Here is a tiny trained network, its code and every weight. The questions are about switching its units off for an input and a class, where a switched-off unit gives its printed mean instead of its output.

import numpy as np


def w(rows, s, z=0):
    codes = np.array(rows[::2]) - 128.0
    scale = np.full(codes.shape[1], s)
    scale[-1] = z or s
    return codes * scale


def norm(h):
    return h / np.sqrt((h * h).mean(-1, keepdims=True) + 1e-5)


def f(y):
    return np.maximum(y, 0)


def log_softmax(a):
    a = a - a.max(-1, keepdims=True)
    return a - np.log(np.exp(a).sum(-1, keepdims=True))


def net(x, mask):
    res = np.array(x, float).reshape(1, 5) / 4 @ E
    u = 0
    for l in range(4):
        y = f(norm(res) @ A[l][:, :-1].T + A[l][:, -1])
        res = res + np.where(mask[u : u + 3], y, B[l][:, -1]) @ B[l][:, :-1]
        u += 3
    return log_softmax(norm(res)[-1] @ U[:, :-1].T + U[:, -1])


A, B = {}, {}
E = w([
[173,15,95,188,83,199,136],'x0',
[46,92,199,118,129,137,254],'x1',
[154,181,154,207,242,201,166],'x2',
[67,25,71,216,251,24,83],'x3',
[16,136,8,80,157,212,142],'x4',
],0.0085)
A[0] = w([
[218,1,58,178,84,194,194,80],'L0N1',
[93,73,185,108,144,124,253,2],'L0N2',
[166,116,130,95,209,217,103,89],'L0N3',
],0.009,0.0096)
B[0] = w([
[99,247,152,45,190,45,141,254],'L0N1',
[38,80,189,193,31,145,198,163],'L0N2',
[86,153,142,196,75,127,106,178],'L0N3',
],0.013,0.0045)
A[1] = w([
[65,112,28,50,187,254,118,33],'L1N1',
[56,107,44,121,131,192,174,54],'L1N2',
[129,83,67,176,168,94,151,2],'L1N3',
],0.011,0.0062)
B[1] = w([
[254,114,229,141,142,59,105,255],'L1N1',
[182,132,190,170,55,80,164,214],'L1N2',
[34,112,107,173,148,81,89,162],'L1N3',
],0.011,0.0053)
A[2] = w([
[200,122,43,158,128,201,2,3],'L2N1',
[133,59,53,101,18,76,151,30],'L2N2',
[184,194,136,92,65,153,143,54],'L2N3',
],0.0089,0.0052)
B[2] = w([
[113,110,86,154,28,110,198,163],'L2N1',
[88,74,121,66,115,141,41,178],'L2N2',
[131,52,96,108,251,145,133,253],'L2N3',
],0.013,0.0044)
A[3] = w([
[205,177,27,142,114,134,75,72],'L3N1',
[177,161,135,82,84,218,144,111],'L3N2',
[140,179,129,252,162,196,164,3],'L3N3',
],0.016,0.0041)
B[3] = w([
[79,177,172,169,45,168,236,252],'L3N1',
[77,70,79,248,223,52,73,230],'L3N2',
[128,105,115,24,70,155,39,255],'L3N3',
],0.014,0.0056)
U = w([
[64,59,65,241,201,91,104,61],'0',
[40,113,178,188,32,157,209,171],'1',
[245,81,217,139,112,98,118,159],'2',
[79,99,111,3,93,146,55,191],'3',
[99,227,110,57,195,69,177,126],'4',
[163,123,123,61,127,138,147,1],'5',
],0.015,0.0041)

Each question gives the input, the list of numbers given to net, and the class t.
The units are the neurons (one row each of A and B). Each row of codes is followed by its name. A weight is (code - 128) times the scale printed after its matrix; where a second scale follows, it is the last column's (A, B and U).
mask holds one flag per neuron, layer by layer. A switched-off neuron (its flag False) gives its mean, the last column of its row in B, instead of its output. The means were averaged over made-up inputs and are rounded, as every weight is.
A unit's drop is (log p(t) with every unit on - log p(t) with that unit switched off) / (log p(t) with every unit on - log p(t) with every unit switched off).
The circuit of an input: a set's keep is (log p(t) with only the set's units on - log p(t) with every unit switched off) / (log p(t) with every unit on - log p(t) with every unit switched off). Starting from all 12 units, units are removed one at a time, each time the one whose removal leaves the highest keep (on an exact tie, the one counted first), for as long as the keep stays at least 0.8.
circuit, biggest first: the units of the circuit, biggest drop first
top k neurons: the k neurons with the biggest drops, biggest first
top k neurons in layer l: the k neurons of layer l with the biggest drops, biggest first
input [-1,-5,7,-6,4], class 3: circuit, biggest first	L3N3
input [-4,5,5,-1,6], class 2: top 4 neurons	L1N1; L1N2; L0N1; L3N1
input [-8,6,1,3,8], class 2: top 2 neurons	L1N1; L0N1
input [-5,-6,6,1,0], class 1: circuit, biggest first	L3N1; L0N1
input [-1,-5,3,-1,3], class 1: top 2 neurons	L3N1; L0N3
input [-7,0,8,-5,2], class 3: circuit, biggest first	L3N3; L0N1
input [-4,-6,0,1,-5], class 1: circuit, biggest first	L3N1; L0N1; L1N1
input [3,-7,5,-6,-6], class 1: top 2 neurons	L3N1; L1N1
input [4,7,4,-7,4], class 0: top 2 neurons in layer 3	L3N2; L3N1
input [-6,-6,-6,5,2], class 1: top 2 neurons in layer 0	L0N1; L0N2
input [0,3,-7,-3,-2], class 3: top 2 neurons	L2N2; L1N1
input [-5,-1,-4,-5,2], class 0: circuit, biggest first	L3N2; L0N1
input [-7,4,-7,-3,8], class 2: top 3 neurons	L1N1; L0N1; L1N2
input [2,2,8,3,5], class 3: top 2 neurons	L3N3; L0N3
input [-1,-1,-1,-4,-3], class 0: top neuron	L0N1
input [4,3,0,1,6], class 2: top 2 neurons	L1N1; L1N2
input [-6,3,-2,-1,7], class 2: circuit, biggest first	L1N1; L0N1
input [-8,5,-7,-8,4], class 0: circuit, biggest first	L3N2; L0N1; L3N3; L3N1
input [-5,0,-5,-4,6], class 2: top 2 neurons	L1N1; L0N1
input [0,2,-7,-8,6], class 0: circuit, biggest first	L3N2
input [7,-4,-6,2,2], class 4: top 2 neurons	L0N1; L3N3
input [-3,4,-5,4,-4], class 3: top 2 neurons in layer 0	L0N1; L0N3
input [6,3,-5,-4,7], class 2: top 2 neurons	L1N1; L1N2
input [3,-4,4,-7,7], class 0: top 2 neurons	L3N2; L0N3
input [6,7,-8,2,-1], class 3: top 2 neurons in layer 3	L3N1; L3N2
input [8,2,-4,7,0], class 4: top 2 neurons	L0N1; L3N2
input [1,7,-6,6,5], class 1: circuit, biggest first	L1N2
